Here is a tiny trained network, its code and every weight. The questions are about switching its units off for an input and a class, where a switched-off unit gives its printed mean instead of its output.

import numpy as np


def w(rows, s, z=0):
    codes = np.array(rows[::2]) - 128.0
    scale = np.full(codes.shape[1], s)
    scale[-1] = z or s
    return codes * scale


def f(y):
    return y / 2 * (1 + np.tanh(0.7978845608 * (y + 0.044715 * y**3)))


def log_softmax(a):
    a = a - a.max(-1, keepdims=True)
    return a - np.log(np.exp(a).sum(-1, keepdims=True))


def net(x, mask):
    res = np.array(x, float).reshape(1, 3) / 4 @ E
    y = f(res @ A[0][:, :-1].T + A[0][:, -1])
    res = res + np.where(mask, y, B[0][:, -1]) @ B[0][:, :-1]
    return log_softmax(res[-1] @ U[:, :-1].T + U[:, -1])


A, B = {}, {}
E = w([
[128,165,86,128,105,60,175,50,171,197,132],'x0',
[187,155,96,186,172,151,57,117,199,165,14],'x1',
[1,127,177,94,179,241,128,130,169,55,124],'x2',
],0.0084)
A[0] = w([
[41,199,91,104,73,30,128,30,68,172,146,196],'N1',
[167,176,55,173,61,44,87,119,102,224,152,227],'N2',
[135,156,186,95,102,80,220,175,73,135,183,233],'N3',
[159,155,105,160,167,128,53,74,203,126,77,233],'N4',
[95,186,64,156,132,72,153,67,174,165,180,71],'N5',
[73,181,130,86,115,48,224,145,167,129,175,203],'N6',
[111,168,114,91,136,46,165,35,170,195,121,59],'N7',
[125,175,64,188,110,119,166,35,155,175,146,180],'N8',
[157,128,99,154,168,187,2,116,161,141,92,235],'N9',
[163,94,109,151,80,79,181,120,120,99,145,76],'N10',
[128,165,37,214,179,85,205,76,228,239,160,252],'N11',
],0.0067,0.0025)
B[0] = w([
[141,101,110,9,64,96,171,168,72,55,87,213],'N1',
[176,157,133,173,78,150,5,124,44,37,104,255],'N2',
[180,64,89,86,134,219,113,168,47,165,140,208],'N3',
[101,210,50,140,175,64,82,175,203,159,98,214],'N4',
[127,121,77,106,99,94,217,138,109,27,81,179],'N5',
[72,137,94,40,76,177,158,192,70,102,140,197],'N6',
[127,135,218,71,105,106,180,172,116,67,43,192],'N7',
[158,137,110,54,48,176,135,93,77,128,2,197],'N8',
[94,207,97,212,133,119,118,138,181,187,133,214],'N9',
[200,124,169,118,70,56,97,73,113,201,115,158],'N10',
[169,201,88,162,101,119,102,155,63,23,60,246],'N11',
],0.007,0.0085)
U = w([
[79,39,78,40,37,110,230,175,75,129,174,176],'0',
[182,96,152,141,167,88,131,181,165,100,120,6],'1',
[145,43,195,126,145,19,246,46,197,228,154,4],'2',
[97,222,70,247,141,104,82,165,204,137,35,234],'3',
[123,146,81,96,60,99,201,126,103,31,3,5],'4',
[2,69,167,146,166,216,123,176,139,36,160,250],'5',
[169,53,152,217,84,70,44,146,78,83,133,51],'6',
],0.0061,0.0025)

Each question gives the input, the list of numbers given to net, and the class t.
The units are the neurons (one row each of A and B). Each row of codes is followed by its name. A weight is (code - 128) times the scale printed after its matrix; where a second scale follows, it is the last column's (A, B and U).
mask holds one flag per neuron, in row order. A switched-off neuron (its flag False) gives its mean, the last column of its row in B, instead of its output. The means were averaged over made-up inputs and are rounded, as every weight is.
A unit's drop is (log p(t) with every unit on - log p(t) with that unit switched off) / (log p(t) with every unit on - log p(t) with every unit switched off).
The circuit of an input: a set's keep is (log p(t) with only the set's units on - log p(t) with every unit switched off) / (log p(t) with every unit on - log p(t) with every unit switched off). Starting from all 11 units, units are removed one at a time, each time the one whose removal leaves the highest keep (on an exact tie, the one counted first), for as long as the keep stays at least 0.8.
circuit, biggest first: the units of the circuit, biggest drop first
k most important neurons: the k neurons with the biggest drops, biggest first
drop when u is switched off: that unit's drop, to one decimal
input [-2,3,5], class 3: circuit, biggest first -> [N9; N1]
input [-3,-5,-2], class 0: circuit, biggest first -> [N2; N11]
input [-6,0,0], class 5: circuit, biggest first -> [N11; N10; N8]
input [7,8,-4], class 4: 4 most important neurons -> [N8; N7; N5; N11]
input [-2,1,-6], class 6: most important neuron -> [N2]
input [-2,1,4], class 5: circuit, biggest first -> [N11; N8]
input [-5,0,-1], class 1: circuit, biggest first -> [N6; N11; N8]
input [4,2,6], class 3: 2 most important neurons -> [N1; N3]
input [-5,-1,-7], class 6: drop when N2 is switched off -> 0.1
input [-3,4,-4], class 3: drop when N1 is switched off -> 0.0
input [-6,-2,0], class 5: drop when N11 is switched off -> 0.1
